(in the rows, 128 means zero)
Rows with their classes:
[136 130 137 124 138 137 142 167 126  97 215 126  95 120 145  83 153 138
 118 115]  resa
[116 117 126 130 125 132 138  96 120 126 164 130 137 144 135 113 115 119
 128 120]  zet
[136 141 127 154 130 116 128 152 127 114 179 127 127 157 133 111 140 130
 126 133]  zet
[136 138 150 148 139 127 128  72 129 103 220 139 112 146 139  98 138 118
 120 112]  resa
[120 137 132 145 129 119 133 132 133 123 194 135 176 125 128 110 131 131
 128 124]  monu
[127 141 140 138 137 123 123 114 140 110 178 132 141 146 144 107 126 121
 121 112]  resa
[118 136 137 146 130 115 125 102 130 113 207 126 132 130 157  96 126 122
 130 106]  monu
[105 116 150 135 128 122 118  98 128 118 108 132 158 148 136 134 123 126
 131 125]  nam
[102 132 192 143 116 126 133 162 129 129 168 126 144 154 151 113 143 120
 129 129]  monu
[126 161 142 142 137 124 128 110 128 122 231 132 122 151 136 100 134 118
 124 113]  resa
[114 137 133 134 130 144 123 102 119 122 138 125 122 141 137 114 153 118
 132 121]  monu
[107 122 125 150 107 172 133  69 123 155 252 109 130 112 142 100 127  82
 111  82]  zet
[156 134 137 120 120  98 144 146 131 116 173 129 133 160 125 117 139 132
 134 135]  nam

Rows, each with its class:
[128 137 141 124 153 126 139 140 124 136 126 137 115 116 123 134 122 132
 127 127]  fer
[129 129 124 130 167 128 155 146 118 138 120 131 118 114 125 127 130 128
 125 125]  Biz
[123 129 130 120 140 111 130 132 122 129 126 125 125 125 126 132 130 137
 130 130]  gogel
[132 134 135 111 117 128 122 118 126 113 121 138 124 119 119 142 128 134
 131 137]  Biz
[122 127 133 126 148 123 138 133 125 131 125 123 119 117 125 135 120 129
 127 126]  Poko
[125 133 136 123 132 132 141 138 112 132 119 136 124 111 130 130 122 129
 129 120]  Poko
[110 131 134 117 125 123 108 122 129 125 136 124 119 130 127 120 121 129
 123 120]  Biz
[122 132 134 117 128 131 121 122 130 120 126 136 122 128 125 132 122 123
 131 128]  Biz
[131 128 140 104 137 127 145 132 117 134 121 135 116 117 124 132 130 131
 128 132]  Poko
[129 127 126 134 154 128 157 142 118 140 119 127 112 102 121 136 131 123
 129 130]  gogel
[115 127 132 116 136 126 121 125 120 128 132 130 117 129 129 119 119 119
 123 122]  Biz
[126 120 127 138 160 127 145 138 121 143 127 123 120 115 128 125 125 129
 128 122]  Poko
[131 134 129 121 128 142 140 131 123 128 120 135 135 123 125 137 128 127
 129 137]  Biz
[126 134 138 109 118 126 120 129 123 120 126 130 118 125 128 132 126 133
 128 130]  fer
[152 142 123 120 133 127 158 124 123 110 104 138 166 120 123 153 145 135
 136 149]  gogel
[123 130 138 116 121 121 115 123 130 120 132 139 119 127 123 138 137 127
 127 130]  Poko
[115 127 131 122 135 128 120 125 131 130 128 131 117 129 129 127 106 131
 127 126]  gogel
[103 137 139 103 106 123  81 112 130 112 141 124  98 156 131 110 114 133
 115 118]  gogel
[131 133 132 125 123 129 117 122 129 110 124 134 125 134 127 134 130 129
 126 136]  gogel
[137 133 131 118 134 124 133 128 126 118 116 135 137 117 117 148 134 128
 139 145]  gogel
[116 126 131 114 135 129 119 126 130 126 128 129 119 137 126 123 127 131
 125 128]  gogel
[122 125 134 120 135 127 118 126 133 126 124 134 118  95 127 128 124 128
 129 128]  Biz
[139 141 130 116 113 124 119 116 124 106 122 141 134 123 127 141 130 139
 131 147]  Biz
[118 126 138 121 144 129 134 140 126 134 125 145 118 113 126 125 121 128
 121 124]  fer
[132 132 139 116 121 126 137 134 120 128 117 133 124 117 132 130 126 131
 131 132]  Poko
[103 126 162 117 117 126  87 120 133 123 138 135 112 129 128 124 108 125
 125 116]  Biz
[109 124 131 115 146 133 141 135 124 132 123 132 116 111 123 128 119 121
 120 121]  gogel
[107 126 138 102 117 124  82 118 132 117 142 135 106 139 130 120 112 131
 129 119]  gogel
[132 142 132 122 111 124 104 116 133 109 131 140 130 145 126 136 134 130
 125 137]  Poko
[132 134 129 116 140 122 138 137 128 126 118 134 128 119 122 131 132 129
 128 132]  Biz
[129 131 130 119 124 125 125 126 128 118 125 133 126 125 129 133 126 131
 128 131]  Poko
[128 126 151 124 138 125 129 134 127 130 128 137 116 116 124 136 119 131
 123 130]  Poko
[143 137 126 125 131 130 153 126 126 118 115 133 146 125 120 138 140 127
 126 139]  gogel
[129 130 144 113 117 125 140 126 116 127 119 133 123 113 127 132 122 129
 134 129]  Poko
[123 132 136 114 118 127 118 124 131 117 122 135 119 117 128 125 127 147
 120 131]  fer
[117 128 143 105 146 123  96 125 124 116 132 139  99 137 116 122 126 141
 130 131]  gogel
[133 137 139 111 124 127 130 126 120 122 121 139 124 127 130 133 125 130
 130 134]  Poko
[127 134 129 110 134 129 147 135 114 127 118 131 131 122 132 125 132 130
 127 133]  Poko
[125 129 133 120 152 127 139 133 125 130 124 133 124 120 125 131 127 125
 126 129]  Poko
[114 133 128 118 149 122 119 134 125 120 126 135 125 129 120 136 122 124
 122 128]  Poko
[103 125 135 107 123 114  88 121 133 120 138 130 107 139 130 115 118 129
 114 114]  Biz
[112 128 141 124 137 129 124 128 123 125 128 134 117 128 133 130 119 127
 124 124]  Biz
[117 129 139 115 123 126 126 125 123 117 120 137 125 121 127 133 124 125
 124 129]  Poko
[115 132 143 122 118 129 117 120 131 121 133 136 122 123 128 136 122 128
 132 129]  fer
[121 127 123 123 132 122 121 125 130 117 133 131 125 134 123 134 133 124
 128 129]  Poko
[123 134 126 120 140 132 136 132 124 124 127 130 126 122 125 128 125 131
 129 130]  fer

Rows, each with its class:
[129 127 129 129 130 132 131 126 123 125 129 124 128 129 127 129 132 132
 144 123]  Vak
[123 126 124 127 125 123 128 127 127 129 125 133 125 127 125 126 123 122
 117 132]  zug
[125 125 120 125 132 124 119 127 129 129 126 129 129 126 131 126 128 128
 124 134]  fos
[129 125 125 125 126 125 118 129 128 130 127 130 130 122 129 127 136 127
 119 135]  zug
[127 125 127 118 133 126 109 124 111 137 122 113 127 117 127 124 132 128
 131 128]  zoge
[127 130 126 127 111 123 129 128 128 129 124 128 130 128 129 134 125 125
 122 130]  duko
[126 123 125 128 126 122 125 129 123 130 128 130 129 126 128 129 125 136
 125 132]  dobik
[128 124 129 127 122 126 122 131 135 131 129 133 127 131 127 130 120 127
 115 133]  zoge
[122 125 126 123 123 123 125 126 140 132 133 131 129 126 124 129 125 126
 111 133]  zoge
[125 123 126 133 115 122 126 129 159 133 133 148 125 131 128 132 126 127
  98 139]  zoge
[124 139 119 109 124 121 102 128 119 135 116 126 121 115 122 127 117 116
  93 136]  fos
[132 120 127 132 129 131 128 126 130 131 132 122 122 129 133 128 133 133
 138 128]  Vak
[125 130 122 117 126 125  99 124 123 134 124 131 123 118 127 128 132 121
 103 140]  fos
[134 108 134 139 129 138 121 125 132 133 133 108 132 124 141 119 144 140
 151 124]  zug
[124 122 124 128 124 122 121 127 129 132 131 132 131 126 141 129 129 128
 123 134]  fos
[127 119 120 123 123 121 107 125 136 132 119 130 130 123 132 123 132 127
 115 137]  duko
[123 142 121 113 133 123 109 128 119 132 117 133 118 116 123 131 116 118
  94 136]  fos
[124 129 128 124 130 128 111 125 126 129 122 122 127 121 126 125 129 128
 121 129]  duko
[133 110 136 128 129 136 116 127 131 132 127 114 129 124 136 123 138 140
 142 124]  Vak
[128 120 117 133 123 124 127 128 137 132 136 133 130 129 132 130 129 131
 129 135]  fos
[124 135 122 117 124 123 120 127 119 131 123 129 125 129 126 133 120 122
 111 137]  fos
[124 129 123 124 125 125 118 126 125 136 126 131 127 121 128 129 126 124
 117 134]  fos
[128 126 123 126 129 124 120 128 127 131 128 129 128 126 130 129 126 126
 123 133]  duko
[127 124 116 130 131 124 123 112 126 132 129 129 131 123 134 126 131 127
 129 131]  Vak
[130 117 134 131 132 133 129 125 133 129 123 118 131 131 129 122 136 138
 145 122]  zug
[130 126 126 125 129 127 115 125 121 134 124 123 127 120 126 124 129 131
 126 132]  zoge
[128 128 128 124 130 127 131 130 131 127 128 130 127 128 124 126 122 127
 117 133]  zoge
[126 125 120 124 127 124 122 126 128 129 128 128 129 125 129 130 126 128
 124 130]  zug
[137 110 153 142 133 149 122 129 140 129 132 102 129 128 137 116 146 150
 155 110]  Vak
[138 112 151 139 135 146 115 144 143 133 133  97 131 128 136 115 146 152
 148 113]  Vak
[122 128 114 124 126 125 118 130 128 132 128 126 130 123 127 126 127 131
 120 133]  duko
[127 124 125 119 131 127 111 127 121 133 124 117 126 124 131 123 130 127
 138 133]  zoge
[129 126 130 128 129 128 120 127 130 130 128 126 127 128 126 127 135 127
 127 131]  dobik
[133 137 134 117 134 133 113 128 111 126 118 116 127 122 122 123 125 123
 132 114]  duko
[123 122 129 149 113 123 127 131 161 133 132 152 129 133 125 133 123 129
  96 140]  zoge
[127 117 123 127 128 123 119 126 125 131 128 125 132 124 132 128 129 130
 128 135]  Vak
[125 127 122 125 130 124 121 127 129 132 126 124 127 122 129 120 126 126
 121 136]  fos
[122 123 116 120 124 121 103 127 130 139 124 128 131 117 130 127 127 122
 104 139]  fos
[125 124 120 125 128 124 121 123 130 129 127 130 132 124 131 129 129 127
 119 135]  duko
[128 129 122 128 124 127 128 128 129 129 129 132 129 129 130 129 125 126
 124 131]  duko
[130 123 125 128 126 130 120 126 129 131 127 128 129 122 127 125 134 128
 125 130]  dobik
[132 121 128 129 130 133 123 128 130 128 128 121 127 128 133 121 128 134
 131 126]  zug
[128 123 123 127 129 126 124 126 126 132 129 126 130 129 133 129 130 130
 134 130]  Vak
[127 130 130 122 128 128 114 125 120 131 124 120 122 121 126 123 125 127
 123 130]  duko
[128 122  99 126 128 121 122 127 132 133 132 133 127 126 131 130 126 129
 122 135]  dobik
[126 130 117 122 127 126 127 125 126 132 126 130 127 126 125 129 127 126
 123 137]  fos
[126 122 118 124 125 124 115 125 126 135 125 133 132 123 129 126 130 128
 118 138]  duko
[127 115 117 138 129 120 130 125 140 133 131 135 134 133 133 131 137 133
 138 137]  fos
[127 112 126 125 124 126 118 123 129 132 128 125 129 127 130 125 129 128
 123 136]  zug
[128 118 123 130 117 127 116 126 127 132 129 123 130 124 135 129 135 131
 136 132]  Vak
[128 119 116 131 123 123 118 129 132 132 131 134 130 127 132 122 132 133
 126 135]  fos
[136 129 116 128 130 125 129 126 120 128 127 131 129 127 132 130 127 122
 131 135]  Vak
[125 134 120 116 127 123 112 130 123 129 121 130 127 123 128 128 123 120
 108 136]  fos
[125 122 120 127 126 124 110 124 134 135 125 130 127 121 130 128 128 127
 118 138]  zug
[126 121 118 133 128 126 119 128 137 135 127 124 129 126 131 128 128 128
 117 138]  dobik
[124 124 117 128 130 121 122 127 122 130 127 128 130 123 130 129 128 125
 130 132]  Vak
[129 118 123 129 127 128 119 126 126 126 129 123 129 126 132 125 132 130
 129 130]  Vak

Rows, each with its class:
[123 141 123 136 137 137 106 140 141 124 133 113 127 135 138 119 109 126
 132 126]  (75)
[121 133 128 121 152 144 125 135 133 121 138 134 159 127 126 117  96 133
 141 134]  (68)
[126 121 129 134 149 134 131 130 133 122 143 130 147 119 130 127 107 129
 115 129]  (68)
[123 115 131 129 150 143 130 127 137 125 143 137 150 133 123 124 105 133
 135 127]  (68)
[119 134 124 129 151 147 119 138 135 121 133 129 146 135 131 124  98 126
 144 133]  (75)
[125 122 121 136 122 129 126 125 134 133 127 116 115 140 133 132 125 118
 128 124]  (76)
[114 115 120 129 143 140 130 127 128 131 138 128 133 157 127 140 110 137
 143 128]  (72)
[118 121 131 129 158 143 132 128 137 125 146 140 150 129 126 139 100 133
 141 130]  (68)
[112 132 125 127 167 153 123 133 141 119 148 148 162 134 129 125  89 137
 145 142]  (68)
[128 111 125 134 128 126 135 126 132 134 134 126 116 143 129 135 124 130
 124 126]  (72)
[124 115 121 132 140 135 132 130 125 134 134 127 123 148 133 143 119 130
 134 125]  (72)
[125 113 124 129 154 136 135 128 135 127 144 145 148 135 127 128 104 131
 130 127]  (68)
[114 142 121 131 133 137 112 136 135 128 132 114 120 137 135 121 107 130
 140 133]  (75)
[127 126 117 136 129 127 125 130 131 128 134 112 112 153 137 132 128 124
 122 124]  (76)
[126 121 122 136 129 132 134 125 122 135 135 126 120 142 125 141 125 102
 127 124]  (72)
[121 136 124 136 144 143 115 124 135 125 132 111 138 134 132 121 101 137
 138 134]  (75)
[123 125 118 131 126 132 126 128 133 130 130 116 120 152 131 142 120 130
 130 128]  (76)
[127 137 128 137 143 134 119 134 132 130 135 124 138 130 129 116 105 117
 127 133]  (75)
[119 114 124 128 154 142 132 130 134 122 143 137 149 143 122 136 108 139
 144 131]  (68)
[119 130 130 127 159 143 130 136 137 118 138 144 161 126 126 116  94 133
 141 131]  (68)
[120 119 115 136 135 136 124 132 134 135 133 116 118 153 123 141 127 129
 134 128]  (76)
[119 142 123 136 136 130 116 138 132 121 132 119 135 134 135 121 107 125
 128 130]  (75)
[120 116 120 137 136 136 129 130 136 129 135 128 124 149 135 139 117 131
 138 126]  (72)
[117 116 127 134 157 143 136 129 135 127 140 141 154 142 126 136 100 137
 146 128]  (68)
[123 120 129 132 154 140 134 124 151 124 141 142 149 131 126 124 103 130
 132 132]  (68)
[126 127 132 133 149 138 128 129 131 120 142 140 150 128 125 119  98 126
 132 130]  (68)
[117 136 123 126 165 154 117 136 143 117 145 137 166 137 129 118  85 135
 155 131]  (68)
[124 127 118 136 135 138 128 129 136 131 129 121 118 148 129 137 121 127
 133 125]  (76)

Rows with their classes:
[126 143 129 129 110 131 126 117 133 125 107 123 120 114 123 129 133 116
 137 128]  K
[126 141 126 120 126 126 126 123 138 131 114 122 131 128 129 130 135 130
 130 122]  K
[129 138 131 128 123 130 123 121 134 135 108 129 132 115 120 130 134 125
 129 126]  K
[134 142 128 111 122 131 132 125 139 132 109 122 118 121 128 132 131 119
 134 123]  K
[130 141 129 119 115 134 131 126 135 131 117 121 115 119 127 130 132 121
 139 125]  K
[121 145 126 115 147 155 119 124 115 134 104 116 125 119 125 138 125  92
 135 128]  V
[127 149 118  89 128 134 117 125 107 130 121 117 114 127 129 131 118  98
 135 129]  V
[119 150 123 108 146 142 114 112 119 134 107 108 118 123 130 140 122  83
 128 125]  V
[129 144 121 116 125 131 127 122 140 128 117 119 120 121 122 135 130 112
 135 116]  K
[126 117 137 146 124 115 140 143 147 121 130 145 156 127 131 124 139 176
 132 120]  E
[126 138 134 111 145 126 123 123 132 128  97 117 133 124 124 129 132 130
 123 127]  E
[134 136 127 130 121 127 127 123 151 129 123 125 122 123 126 127 128 125
 123 127]  E
[121 143 126  93 128 133 117 132 113 129 108 126 118 127 132 127 123 109
 134 125]  V
[122 138 124 140 147 141 119 106 135 135 114 114 132 123 120 131 128 103
 126 125]  V
[126 135 133 133 115 133 120 117 132 135 104 122 126 121 122 127 136 119
 133 119]  K
[120 128 138 150 122 126 135 133 131 124 113 141 158 126 132 136 145 171
 134 121]  K
[128 127 123 119 130 133 131 125 112 134 128 121 120 129 123 138 121  97
 132 134]  E
[131  99 136 165 115 122 143 141 125 116 148 140 138 132 131 124 137 154
 132 135]  E
[124 134 125 133 122 128 123 121 132 123 107 123 133 121 127 133 136 121
 131 125]  K
[132 151 114 101 123 130 116 118 138 139 118 117 107 120 124 135 115  88
 128 124]  K
[133 147 136 129 108 123 129 127 130 127 110 121 120 121 121 131 130 122
 141 122]  K
[125 140 134 133 109 125 132 121 137 126 106 120 120 119 121 134 139 122
 137 122]  K
[133 100 138 171 112 123 144 147 119 124 160 142 141 129 125 125 134 157
 127 125]  E
[131 139 127 117 128 118 109 125 139 129 116 118 120 122 127 135 131 121
 130 123]  K
[119 133 137  97 138 132 118 130 109 132 107 122 123 128 130 130 134 116
 130 128]  V
[139 129 126 114 125 122 127 126 131 127 117 127 118 128 132 129 125 131
 129 132]  V
[131 142 123 101 135 138 120 131 106 133 104 119 125 131 134 134 123 102
 130 124]  V
[122 133 121 118 133 131 120 123 110 137 124 120 117 133 135 146 134 100
 128 133]  E
[128 137 133 136 118 129 126 126 135 127 104 126 137 123 132 132 138 132
 134 124]  K
[128 138 130 124 105 131 128 122 128 128 103 122 120 119 121 131 133 115
 138 127]  K
[117 148 123  91 133 132 123 120 114 136 106 118 116 126 119 133 119  95
 132 128]  V
[128 148 124 114 118 125 131 129 136 129 121 120 116 121 128 130 131 117
 135 122]  K
[134 137 129 126 122 129 126 124 142 130 109 128 130 122 122 133 134 119
 132 125]  K
[165 122 124 133 121 135 127 126 110 131 146 123 118 130 124 132 116 102
 134 134]  E
[127 146 127 103 140 127 118 117 142 130  95 118 128 123 122 125 125 114
 118 126]  E
[123 136 123 104 140 141 120 117 116 135 109 120 117 126 132 130 120  99
 129 131]  E
[132 144 117  94 116 126 122 123 122 128 112 122 110 128 130 128 113 103
 132 143]  V
[116 111 139 140 141 126 136 139 115 124 130 143 161 136 137 128 132 169
 135 122]  E
[127 100 141 164 113 127 141 144 116 123 158 139 136 135 130 126 135 143
 129 125]  E
[125 130 127 144 153 137 124 112 132 131 119 117 132 123 117 137 130 104
 127 127]  V
[133 128 137 130 126 120 131 126 146 123 115 139 139 121 124 123 136 151
 128 126]  E
[128 147 125 116 122 131 106 115 133 133 105 117 118 118 125 134 129  98
 132 128]  K

Rows, each with its class:
[117 124 116 134 122 128 128 134 135 138 122 130 128 129 129 123 133 130
 135 125]  rusid
[129 133 136 135 186 128 130 138 126 133 109 139 121 123 115 138 143 132
 131 147]  siniv
[103 134 169 152 159 122 114 101 150 145 110 120 123 124 103 106 110 128
 145 150]  rusid
[133 139 115 134 133 136 124 128 125 137 124 137 143 122 123 146 126 125
 118 140]  siniv
[131 134 134 134 146 139 123 131 123 141 113 133 130 116 115 137 133 134
 124 154]  siniv
[125 115 140 121 148 135 138 101 138 153 122 154 118 141 124 110 125 118
 144 147]  siniv
[110 132 134 143 140 135 129 129 135 137 103 135 126 119 122 114 130 111
 140 128]  rusid
[114 140 131 135 135 136 118 141 122 128 110 125 123 119 126 135 125 138
 130 132]  muzog
[144 136 141 132 145 139 129 103 122 136 117 136 125 132 114 137 129 126
 114 153]  siniv
[127 131 145 141 153 144 127 117 125 140 111 143 133 106 110 129 137 125
 122 155]  siniv
[119 145 137 133 132 133 110 127 129 109 124 164 132 108 119 110 116 129
 126 144]  rusid
[103 116 113 123 122 133 149 151 144 159 119 144 122 132 133 124 130 134
 154  97]  muzog
[127 126 136 129 128 130 131 128 129 134 127 117 116 130 121 130 119 119
 123 137]  siniv
[135 133 132 127 149 135 132 134 126 134 111 138 129 128 112 135 130 134
 115 153]  siniv
[101 140 135 128 135 126 114 132 145 133 101 133 122 133 114 113 116 124
 141 121]  muzog
[133 132 133 126 128 140 126 137 121 134 114 142 130 104 112 126 141 123
 120 137]  siniv
[111 130 137 135 151 118 137 124 147 144 120 126 123 142 131 120 129 130
 142 123]  rusid
[107 135 112 137 120 137 121 138 120 135 101 141 126 126 130 127 110 137
 135 106]  muzog
[129 135 160 135 146 136 129 127 125 143 107 137 130 120 111 130 126 126
 122 158]  siniv
[117 130 145 138 142 139 130 112 131 139 114 137 119 131 111 139 126 115
 127 147]  siniv

Rows with their classes:
[131 109 127 122 141 100 110 123 108 140  95 130 123 137  88 146 132 116
 126 136]  (90)
[123 102 122 130 139 111 127 124 137 141 122 136 125 152 125 157 138 126
 158 133]  (88)
[127  97 124 127 140 110 127  88 134 121 115 117 121 132 121 157 146 113
 184 138]  (88)
[124 117 127 139 126 148 135 126 145 130 155 141 129 132 153 137 130 124
 139 118]  (89)
[134 110 131 129 146 108 128 119 132 132  74 128 121 144 135 139 136 123
 165 135]  (88)
[129 109 130 137 141 124 131 130 139 138 110 134 128 144 144 141 131 132
 148 131]  (89)
[131  87 123 138 144 107 123 109 130 143 111 138 122 142 116 172 141 120
 165 133]  (88)
[135 120 131 134 150 124 129 141 131 147  88 135 117 150 148 137 127 123
 139 129]  (89)
[121  96 122 141 137 117 134 109 142 136 115 131 127 136 139 156 135 141
 176 134]  (88)
[129 100 132 143 129 127 130 109 138 131 125 150 107 139 131 142 136 129
 156 121]  (88)
[126 103 130 141 137 128 129 114 143 135 106 142 122 142 158 144 132 124
 169 129]  (90)
[128 103 126 136 149 105 124 126 133 146  69 131 122 146 135 146 135 128
 152 136]  (92)
[138 118 143 121 132 123 124 116 122 123 111 135 117 143 117 124 136 108
 138 133]  (90)
[123 102 125 137 131 119 127 118 140 134 111 135 120 138 140 143 138 135
 163 129]  (90)
[119 115 123 116 138 102 125 123 127 127 119 114 133 138 119 156 138 128
 161 141]  (89)
[119 100 125 135 116 132 131 116 152 121 122 141 131 131 164 124 131 151
 164 118]  (88)
[121 121 125 139 127 127 128 128 140 132 108 124 133 128 153 129 121 152
 149 126]  (92)
[128 131 129 124 132 124 145 130 129 127 134 123 121 139 125 141 131 130
 139 133]  (88)
[132  67 121 131 120 113 109  32 113  82  32 107 101  54 177  72 130  93
 174 119]  (89)
[125 114 124 135 147 115 134 126 132 139 116 121 129 139 129 154 132 125
 153 137]  (88)
[115  93 125 141 138 128 132 118 152 133 108 135 128 146 169 140 132 134
 176 126]  (89)
[126 106 124 127 133 114 126 119 134 130 118 131 130 130 125 147 138 122
 150 132]  (88)
[133 124 134 149 143 135 137 147 142 138  94 139 121 148 170 127 125 135
 145 122]  (90)
[131 119 133 132 127 119 124 136 126 137  76 137 121 130 142 112 127 137
 126 123]  (89)
[123  98 123 141 138 121 130 124 140 136 115 138 126 139 145 150 135 130
 164 124]  (88)
[122 104 124 133 139 101 121 134 134 142  58 127 125 142 148 129 130 145
 153 135]  (92)
[129 126 125 124 122 129 139 115 135 118 153 122 136 130 124 135 131 136
 148 130]  (89)
[113  89 119 122 127  94 122  97 129 134 131 128 129 134  84 164 146 131
 165 138]  (88)
[130 109 128 142 139 129 136 126 144 138 106 131 123 146 162 142 132 134
 157 125]  (90)
[118  98 118 133 135  93 120 127 137 140  84 117 130 143 128 152 138 142
 169 140]  (90)
[131  61 124 143 153  66 107 104 123 161  32 136 105 148 122 152 140 128
 188 139]  (90)
[134  91 132 150 145  97 125 119 129 156  71 143 113 153 112 159 137 139
 170 128]  (89)

Rows with their classes:
[144 118 128 132 144 167 157 121 142 148 165 130 106 121 104 127 130 124
 121 128]  Mipu
[111 122 148 120 123 170 111 128 152 165 147 132  36 144 129 159 136 137
  67 180]  bafak
[128 165 132 123 125 164 139 118 146 144 133 143  87 120 117 148 165 112
 115 131]  bedom
[102  95 128 104 142 137 134 132 139 144 144 130 105 124 120 121 132 117
 154  93]  Mipu
[133 134 102  94 110 188 138 135 171 162 120 127 201 121  67 136 186 115
 156 122]  bedom
